Here are made-up things, facts about them, and rows of numbers that follow some of those facts. Name the thing behind each unnamed row.

There are 3 kinds of fact about the things: ρ, γ, λ.
k_663 (ρ k_3) (γ 24) (λ pleskam)
k_804 (ρ k_175) (γ 802)
k_111 (γ 24) (λ vikle)
k_865 (γ 802) (λ veske)
k_568 (γ 24) (λ veske)
k_77 (ρ k_240) (γ 24) (λ grakle)
k_754 (γ 24)
k_797 (ρ k_355) (γ 802) (λ grakle)
k_352 (ρ k_375) (γ 802) (λ gostes)
k_920 (ρ k_773) (γ 24) (λ vesudro)
k_685 (ρ k_795) (γ 24) (λ fotrabrom)
k_856 (γ 24) (λ kubregrim)
k_73 (γ 802) (λ pleskam)
k_935 (ρ k_959) (γ 802) (λ pleskam)
k_773 (ρ k_139) (γ 802) (λ kubregrim)
k_811 (ρ k_568) (γ 24)
k_3 (ρ k_74) (γ 24)
k_639 (ρ k_696) (γ 802) (λ vesudro)
k_278 (ρ k_754) (γ 802) (λ nazo)
k_761 (ρ k_683) (γ 802) (λ fotrabrom)
k_50 (ρ k_600) (γ 802) (λ pazodur)
k_529 (γ 24) (λ pleskam)
k_628 (ρ k_441) (γ 802) (λ vasagu)
k_472 (ρ k_955) (γ 802)
k_61 (γ 802) (λ grakle)
k_794 (γ 24) (λ fotrabrom)
k_619 (γ 802)
k_355 (ρ k_400) (γ 802) (λ pazodur)
k_221 (ρ k_61) (γ 802)
k_674 (ρ k_788) (γ 24) (λ nazo)
k_903 (ρ k_285) (γ 802)
k_821 (ρ k_444) (γ 802)
k_317 (γ 24) (λ gutobo)
k_810 (γ 802)
k_6 (ρ k_514) (γ 802) (λ kubregrim)
k_585 (γ 802)
k_363 (γ 24)
k_731 (γ 802)
k_208 (γ 802)
k_74 (γ 24) (λ gutobo)
k_695 (γ 802) (λ vikle)
k_105 (γ 802) (λ gutobo)
k_777 (γ 802) (λ veske)
k_763 (ρ k_238) (γ 802) (λ vikle)
k_321 (γ 802) (λ pazodur)
k_649 (ρ k_763) (γ 24) (λ pleskam)
k_683 (γ 802)
k_238 (γ 802) (λ nazo)
k_627 (ρ k_853) (γ 802) (λ fotrabrom)
k_187 (ρ k_975) (γ 802) (λ kluklon)
k_243 (ρ k_856) (γ 802) (λ nazo)
k_558 (γ 24) (λ kluklon)
k_331 (γ 802)
k_438 (γ 24)
k_400 (ρ k_221) (γ 24)
k_96 (γ 24) (λ trimok)
k_515 (γ 802)
k_959 (ρ k_187) (γ 802) (λ trimok)
k_382 (γ 802) (λ nazo)
k_788 (ρ k_731) (γ 802) (λ pazodur)
k_441 (ρ k_641) (γ 24)
k_311 (γ 24)
k_399 (γ 802)
k_335 (γ 802) (λ trimok)
k_714 (ρ k_228) (γ 24) (λ kluklon)
k_902 (γ 24)
k_279 (γ 802) (λ fotrabrom)
k_371 (γ 802) (λ vasagu)
k_514 (γ 802) (λ veske)
k_955 (γ 802)
k_103 (ρ k_651) (γ 802)
k_795 (γ 24) (λ grakle)
k_749 (ρ k_640) (γ 802) (λ pleskam)
k_449 (ρ k_73) (γ 802)
k_444 (ρ k_6) (γ 24) (λ nazo)
k_2 (ρ k_761) (γ 802) (λ pazodur)
k_939 (ρ k_500) (γ 24) (λ veske)
k_917 (ρ k_777) (γ 802) (λ nazo)
k_700 (ρ k_810) (γ 802) (λ kluklon)
k_254 (ρ k_639) (γ 24)
k_139 (γ 24) (λ fotrabrom)
k_651 (γ 24)
k_175 (ρ k_674) (γ 802) (λ fotrabrom)
k_45 (γ 24)
k_380 (ρ k_77) (γ 802) (λ kluklon)
k_170 (ρ k_649) (γ 24) (λ vikle)
k_125 (γ 24) (λ vasagu)
k_876 (ρ k_677) (γ 802)
k_246 (ρ k_663) (γ 24)
k_724 (ρ k_700) (γ 802) (λ trimok)
k_975 (γ 802)
k_873 (γ 24) (λ grakle)
k_119 (ρ k_311) (γ 24)
k_560 (γ 802)
k_324 (γ 802) (λ vesudro)
k_501 (ρ k_811) (γ 24) (λ gostes)
k_227 (γ 802)
k_415 (γ 802)
k_760 (ρ k_115) (γ 802) (λ trimok)
k_641 (ρ k_903) (γ 24) (λ vikle)
k_500 (ρ k_170) (γ 802) (λ pazodur)
k_4 (γ 802) (λ kluklon)
k_640 (ρ k_996) (γ 802) (λ veske)
k_677 (ρ k_363) (γ 24)
k_228 (γ 24)
k_853 (γ 802) (λ trimok)
k_375 (ρ k_50) (γ 802) (λ vikle)
k_320 (γ 802)
k_297 (ρ k_515) (γ 802) (λ nazo)
k_936 (γ 802) (λ grakle)
k_967 (ρ k_529) (γ 802)
k_240 (ρ k_760) (γ 802) (λ trimok)
k_416 (γ 802)
k_22 (ρ k_501) (γ 802) (λ grakle)
k_115 (γ 802)
k_5 (γ 24) (λ nazo)
k_696 (ρ k_920) (γ 802)
k_418 (ρ k_278) (γ 802) (λ trimok)
k_285 (γ 24)
k_766 (γ 802)
k_753 (γ 24)
k_252 (ρ k_254) (γ 802)
k_996 (ρ k_628) (γ 24) (λ vikle)
k_496 (γ 24) (λ pleskam)
k_600 (ρ k_967) (γ 24) (λ kubregrim)

Named rows:
k_418: [  7 -58  -4   3   6  -7  17  -6  -6  -5 -14  14 -11  24 -24 -15 -26  26
 -15   0   1 -10 -36   0  -7  12 -16  44  15  -6 -23  -7   5  39   2  36
 -34  22  13  17   1]
k_380: [ 20 -44  17  -8  13  -2  33 -11 -20  -6  -5 -29  -6 -11   4 -12 -12  28
 -16 -13   8  -7 -31  -9   0   1   5  26 -16  16 -23  18   3  15  -8  20
 -24  13   5 -12  15]
k_876: [  8 -32  21  -8   3  -1  22 -12 -10  -8 -14   2 -12   1 -20 -23 -31  19
 -22 -17   2   1 -16  -3  -5   9 -18  18  -7 -10 -16  22   6  31  -1  13
 -20   1  25   0  -3]
k_3: [  4  36 -20  10 -14   8 -55  -4  19   8 -11  26  21 -11  33  41   9 -22
   1 -17  -2   9  34   7  29  -3  -8 -37  32  13  36 -11   1 -13   2 -22
  29 -33 -26  -3  19]
k_103: [ 10 -30  21  -8   4  -1  23 -11  -9  -9 -12   1 -12   1 -19 -25 -29  18
 -21 -15   2   0 -14  -3  -6  10 -17  18  -8 -10 -17  21   5  29   0  12
 -20   1  24   0  -5]
k_600: [ 22  27  -5   9  -5  56 -67   5 -31  21 -11 100  11   1  63  37  28 -30
  12  21   0  11 -10   3  23  -1  -1 -19  84 -10  55 -28 -11 -42  14  -7
   6 -33 -48 -28  21]
k_500: [  8  -6   0 -11  25  -7  43  -4 -42 -11 -15 -12  -2   4 -23 -24 -29  36
 -35 -11  16  31  -9  -6 -13  14 -39  24  -7 -11 -39   6   6 -15  -6  31
 -22   4  65 -12  37]
k_795: [-11  65 -31  11  -9  -8 -41  17  17  12  13   9  19  -5  26  37  43 -33
  28  15  -1   7  25   4  13 -16  27 -38   9   7  30 -30  -7 -35  -1 -23
  36 -11 -39   1  13]
k_821: [  9 -32  20  -8   3  -1  22 -12 -10  -8 -13   2 -12   1 -20 -24 -32  21
 -23 -18   2   0 -16  -4  -4  10 -16  17  -6  -9 -17  22   5  31  -1  13
 -20   1  23   1  -1]
k_444: [-18  46  -7   9 -24  18 -45  -6 -10   6 -21   4  23 -19  51  40  24 -29
   3 -19  -5   3  37   3  17 -15  -6 -32  42  17  42 -19   3 -23   3 -26
  19 -28 -32 -14   1]
k_865: [  1 -57   8  -2  13  14  32   5  -7   2  22 -27  -9   7 -14 -23 -13  20
   8  24  -4 -18 -18   0 -17   8   7  32 -18  10 -33  14  -3 -21   0  16
 -15  21  30  -3  -8]
k_773: [ -6 -10  28 -11   6 -15  34   2 -36 -16 -14  -6  -6   2 -13 -11   2 -30
  -7 -12  -6 -27 -42  -4 -14  13 -24  56   4  -2 -11  -9   7  27   2  26
 -43  14  38   6 -20]
k_375: [ 38 -13  30 -11  12   6   4   3 -36   3 -11  80 -17   8 -19 -34 -30  11
 -18   3   8  13 -61  -7   0  15  -3  17  16 -38 -14  23  -5  20   0  26
 -25 -17  18 -17  25]
k_501: [  7   9 -36  16  -6  11 -49  -4  15  10 -10  14  24  -3  47  55  25 -13
   6  -4   0   0  19   6  29  -6  -2 -15  45  30  35 -33   0 -16   3  -6
  15 -12 -43   0  22]
k_628: [ 27   5   7   1  23  13  32 -22  14 -34 -30 -33 -13  19  -8 -17  45  23
 -23   7  22  10 -19  -8 -11 -14   0  35 -14   9 -10 -13  11  90  20  23
 -20  19 -55   6 -87]
k_243: [-14 -20  34  -8  -6  10  34 -12 -38 -10 -20 -22 -11  -6  -3 -26 -14  11
 -18 -16  -1  -6 -11  -7 -20  -2 -15  23   1  -8 -11  13   7  17   0   8
 -28   6  17 -11 -23]
k_363: [ -9  42 -26  10 -11   9 -47   8  32  13  17  10  16  -6  25  35  24 -28
  24  11  -6   5  46   9  15  -7  10 -46  10   9  34 -14  -6 -40   3 -34
  42 -18 -24   2   4]

Name these rows:
No name comes twice in this set of rows, the named rows included.
[  7 -11  16  -7   4 -20  27  -3 -25  -8 -17   1  -9   1 -17 -22 -14  16
 -17 -14   7   0 -39  -8  -8   0  -1  24  -7 -12 -20   7   4  36  -6  23
 -26   8   9  -2   9]	k_22
[ 12  19 -34  12   4  26 -45   1   0   9  -3  10  31  -6  47  49  17 -14
   2   1   2   9  29   7  26   2 -15 -14  43  35  19 -23   1 -51   4  -5
  21 -28  -5 -14  30]	k_939
[-29  25 -10  14 -40   4 -50  -6  -4  14 -22  -6  24 -23  49  40   9 -17
   6 -31 -11  -7  34   2  19 -22  11 -38  40  20  39 -13   5 -14  -8 -28
  21 -25 -44  -9  18]	k_674
[-29 -18  28  -7  -6   8  41   0 -25  -4   6 -38 -16  -3 -11 -32  -3   8
   4   7  -6 -11   1  -5 -31  -6   3  14 -22 -11 -14  12   0  -7   0  -3
 -15  22  17  -5 -34]	k_382
[  5  52  -8   1  -6  -1 -47  -4  20  -3  -9  24  21 -16  35  54  27 -65
   4 -24  -7  -7  32   9  30   8 -27 -21  27  16  52 -21   2  -7   7 -25
  18 -31  -8   5  -1]	k_254
[  5 -38  20  -7  -2  -7  20 -12  -8  -7 -14  -2 -11   0 -20 -24 -38  23
 -21 -20   1  -3 -17  -4  -4   7 -12  16  -7  -8 -18  24   6  33  -5  13
 -20   2  21   1   3]	k_804
[ 44 -46  38 -13  18  42   7  -8 -42   5  -6  76 -23   4   7 -27 -25  19
 -17  12   8   9 -53  -7   0  17  -9  20  27 -30   1  25  -8   1   7  21
 -32  -7   8 -29  16]	k_50
[ -2 -50  19  -4 -11 -17  18 -12  -4  -1 -14  -8 -11  -3 -21 -23 -46  31
 -20 -26  -3  -9 -19  -4  -2   3  -3  13  -9  -7 -21  28   6  38 -11  11
 -20   5  15   4  14]	k_221
[ -2  51 -26  11  -7  15 -48   8  38   8  15   8  17  -3  24  34  35 -29
  23  16  -3   8  47   9  15  -9  12 -43   9  14  31 -15  -5 -32   8 -32
  44 -22 -32   2 -14]	k_285
[ 34 -39  13   1  23  28  20  -8  -9 -15 -10 -16   0   9  -7 -21  -3  22
 -15   9  10  -9 -30  -3  -5   6  -7  48   1  26 -39  15   9  27  10  31
 -19  -7  12 -10 -39]	k_640
[ -7  17 -23  15 -30  -7 -60  -5  24  16 -14  16  24 -16  32  42  -8  -9
   3 -29  -7   0  30   6  33 -10   8 -43  32  18  32  -5   3  -4  -9 -24
  28 -30 -35   1  37]	k_400

Now the same things, written a new way:
Named rows:
k_560: [  1  -4 -17  -3   4  21   0 -12 -12  14   5   0  -8 -12   3   2  26  32
   3 -41   9  -8 -32  21  23   2   8   0   8  10   3  16 -24   1 -15 -21
 -11 -15]
k_246: [ -8 -35 -12 -18  12  -2   3   6   9   5 -15 -25  -8 -20  40   3  66   7
   4 -43   7  -7 -29  27  -3  -7   7 -26  34  50 -13  14  -3  -7 -11 -22
  -6 -16]
k_683: [ -4  -4  -9  -1  -1  27   8  -4 -12   6  18   6 -22   5   7  -6  34  33
  16 -27  14 -23 -38   5  33   3  20  -2   4   9   7  15 -31  -5 -21 -19
 -23 -11]
k_761: [  1  -1 -21  -1  -7  27  13   5  -5   3   5   5 -22   3   8 -14  28  37
  13 -33   5 -12 -41   4  22   5  17   0   5  20  14  19 -26  -4 -19 -14
 -15 -13]
k_935: [-10 -16 -14   1   5  26  -9 -11 -14  20  16   1  -5 -23   3 -11  31  36
  18 -34  17   1 -32  25  10  -4  -4  -2   5  12   8   0 -30   3 -27 -37
  -3 -32]
k_649: [-15 -23  -2 -25   6  13  -4  -7 -17  16   3 -26   2 -16  31  13  69  11
  24 -31   4  -7 -16  16   0 -14  -1 -26  14  17 -20  -3  -5   8 -19 -42
   9 -24]
k_514: [  1  10 -12  -6   6  18  -5  -8 -25  10   9   1  -7  -4   3  -2  22  32
   8 -38   0 -13 -22   0  27  -4  17   3   1   3   5  19 -25  -1  -7 -13
  -8 -12]
k_700: [ 12 -26 -15  -4   0   1  -8  -9 -24  -5   4   0  -1 -13  13   2  12  16
 -12 -37   5  -1 -47   9  29   2  20   0  19   7   2   3 -31 -11  -7  -6
 -13 -17]
k_74: [ -8 -14   3 -24  10   8   0   1  -7  -3  -1 -16 -18  -6  44  17  68   9
   2 -22   7 -20 -18  12  17  -6  14 -31  24  35  -5  25  -2   0  -9 -21
 -13  -8]
k_331: [  3   0 -17  -1   7  22  -1 -15 -14  13   9   0 -10 -16   6   0  25  29
   1 -39  13  -7 -33  20  20   0  10   0  13  13   4  16 -26   2 -15 -16
 -13 -16]
k_238: [  1   8 -10 -13   5  28   1 -25 -24  15   8   2  -7  -2   4   6  28  27
   2 -32  17  -5 -28  20  33   6  14   4   4  -7  -4   9 -24  14 -17 -32
 -14  -8]
k_902: [ -8 -19  -7 -21   7  12  11  -3  -7   7  -6 -24 -10  -2  38   9  64   9
  13 -43   5  -2 -26  11   7  -6   8 -23  23  30 -20   8  -4   6 -13 -27
   2 -13]
k_685: [ -3 -18 -20 -13   6   2  14   3  -1   7 -22 -29  -6  -8  40   9  54   6
   8 -48 -10   9 -23  12  -6  -3   2 -20  28  39 -21  13  -5   3  -7 -18
   9 -14]
k_208: [  0  -2 -20   1   5  21   1 -14 -12  11   8  -1 -12 -15   3  -1  25  31
   1 -36  11  -5 -34  18  22   2   9   0  10   8   3  14 -25   4 -13 -21
 -11 -18]
k_416: [ -1  -2 -17   1   5  16  -1 -15 -17  13   7  -1 -10 -14   6   1  28  27
   2 -39  13  -6 -34  21  22   0  15   1  11   9   2  11 -27   0 -15 -21
 -13 -20]
k_677: [ -1 -23 -13 -21   8   6   7 -15 -15   3  -6 -30   6 -10  39  16  66   6
  15 -41   0   0 -22  13   3  -4   6 -21  18  20 -27   7   3   6 -12 -31
   7 -18]
k_640: [  6  -2 -23   0   7  22  -1  -2  -4  12   3   1  -6  -8  10 -17  31  42
  10 -33   9 -16 -26  13  15  -7  14   3  -1  18  19  19 -17  -6  -8 -11
 -12 -18]

Rows to name:
No name comes twice in this set of rows, the named rows included.
[ -3  14  -8  -2   2  40  11  -9 -22  12  15   7 -26   6   1   0  28  33
  10 -42  13 -13 -32   8  30  -1  15   2  -2   2   9  16 -31  17 -17 -24
  -5  -8]	k_115
[ -3 -15 -21  -4  -1  17  -3 -14 -11   7   2  -3  -3 -18   4  -4  22  31
   6 -35  13   8 -47  27  22   7   4  -2  16  20   0   7 -30  -5 -23 -29
 -15 -20]	k_297
[  5   8 -21   0   7  20   2 -15 -23  15  -2  -5  -5 -10   0   7  11  26
  -2 -49  -2   2 -32  12  18   2  11   7  11   9  -1  21 -24   7  -7 -17
  -1 -15]	k_175
[  3  -8 -22  -3  11  18  -2 -13  -5  17  -8  -2  -6 -23   7  -2  26  31
  -5 -41  20   6 -40  39  15   6   0   1  16  23   8  10 -24  -1 -16 -30
 -13 -14]	k_917
[-22 -38   7 -24  12  -4  -8   3   0  15   1 -22  -8 -25  35   8  72  12
  14 -23   9 -20 -21  21   2 -16   4 -33  31  31 -11   4  -8  -7 -16 -34
  -9 -19]	k_663
[ -7 -15  -6 -18   8  15   4  -4 -13  -2  -1 -19 -12  -1  43  16  62   7
   4 -38   6   3 -23  11   8  -5  -1 -26  17  40  -9  16  -6  12 -13 -24
   7 -18]	k_317
[ -9 -24  -2 -21  10  -1   6   4   4   5 -11 -26 -12 -11  40   7  70   8
   3 -37   6 -16 -26  20   7  -8  13 -27  33  35 -16  18  -6  -6  -8 -21
 -12  -8]	k_3
[  3  -1 -19  -3   7  25   2 -13  -5  12  10   1 -12 -10  12 -13  38  35
   8 -32  19 -12 -32  23  23   1  13   2   0   9  12  19 -20   2 -14 -19
 -15 -15]	k_903
[  1   7 -11  -7   3  32   5 -13 -19  11  15   3 -16   3   2   2  31  32
  11 -37  15 -11 -31   8  29   0  16   2   2  -1   0  18 -29   8 -19 -22
 -10 -11]	k_975
[  2   5 -25   4  17  29   3 -13  -3  26  -4  -2  -8 -16   9 -14  32  36
  -3 -49  19   0 -29  39   9  -3  -2   4   5  21  13  15 -20  10 -10 -20
  -4 -15]	k_103

Now the same things, written a new way:
Some rows with their names:
k_959: [-11  28  -2 -16  -2 -17   1  -3  -6   5  18  -5  -3  -8]
k_714: [-37 -36 -23  14   9  39  12   5   3  -3 -24   5   1  24]
k_763: [-32  23 -18   6  -5 -37 -36   1 -14 -58  19   8  -1 -13]
k_749: [ -8  24  -1  -3   8 -16 -11  10   8   1  21 -18 -10 -12]
k_170: [-80 -20 -45  27   4  -4   4   5 -14 -76 -16  34  15  19]
k_103: [ -4  19   2  -9  -2 -17 -12  -2  -5   1  13  -7  -4  -9]
k_246: [-41 -26 -20   8   7  26  32   0  -3   0 -22  15   9  25]
k_175: [ -7  16  -1 -28   6  11 -16   4  -6  30  15 -26   3 -12]
k_105: [ 29  27  10   5 -10 -18 -15  -8  -2  -8  16  -1  -9 -11]
k_324: [ 62  15  10 -12 -13 -25  -5   1   6  -5  26 -18 -16 -12]
k_208: [ 33  17  16  -3  -6 -18 -18  -2   2  -2  14 -10  -4 -16]
k_753: [  1 -28  -4  16   2  24  27   0   6  -4 -23  12   8  17]
k_73: [ 39  20  10   4   3 -17 -18   9  18   1  21 -24  -9 -22]
k_585: [ 33  17  16  -3  -6 -18 -17  -2   2  -2  13  -9  -4 -16]
k_529: [ -2 -30  -6  26  10  30  34  10  25   4 -14   7   1   8]
k_279: [ 38  15  22 -13  -2 -10 -16   7   8   8  11 -14   2 -24]
k_853: [ 40  25  18  -7  -8 -22  -4  -1   4  -1  16  -6  -3 -18]

Which thing is each row?
No name comes twice in this set of rows, the named rows included.
[ 13  10  29 -13   3 -11 -17  17  -8  -6  17  -7 -13   2]	k_628
[  0  17   9 -19   3  -8 -11   7   1  10  11 -10   2 -17]	k_627
[  0 -39 -10  19   5  39   7   5  11  -6 -24   1   0  17]	k_558
[ -6  21  -7  -5   7 -13 -12   9  10   6  21 -21  -9 -14]	k_935
[  5 -25 -11  21  11  26  26  12  21   0 -16  -2   3  11]	k_496
[ -8   9  -6  -5   1  -3 -31   3  -1  -1  13 -19 -12  -9]	k_700
[-37 -26 -18   9   7  25  32   1  -1   0 -23  15   9  24]	k_119
[ -5  18   7 -20   3  -8 -12   7   0  11  11 -11   2 -16]	k_761
[-26   7  12   3  -4  -7   9  -8   4  11  21  16  -9 -16]	k_967
[-29   5   3   4  -6   3  -2  -9   1   5  21  15 -17 -11]	k_375

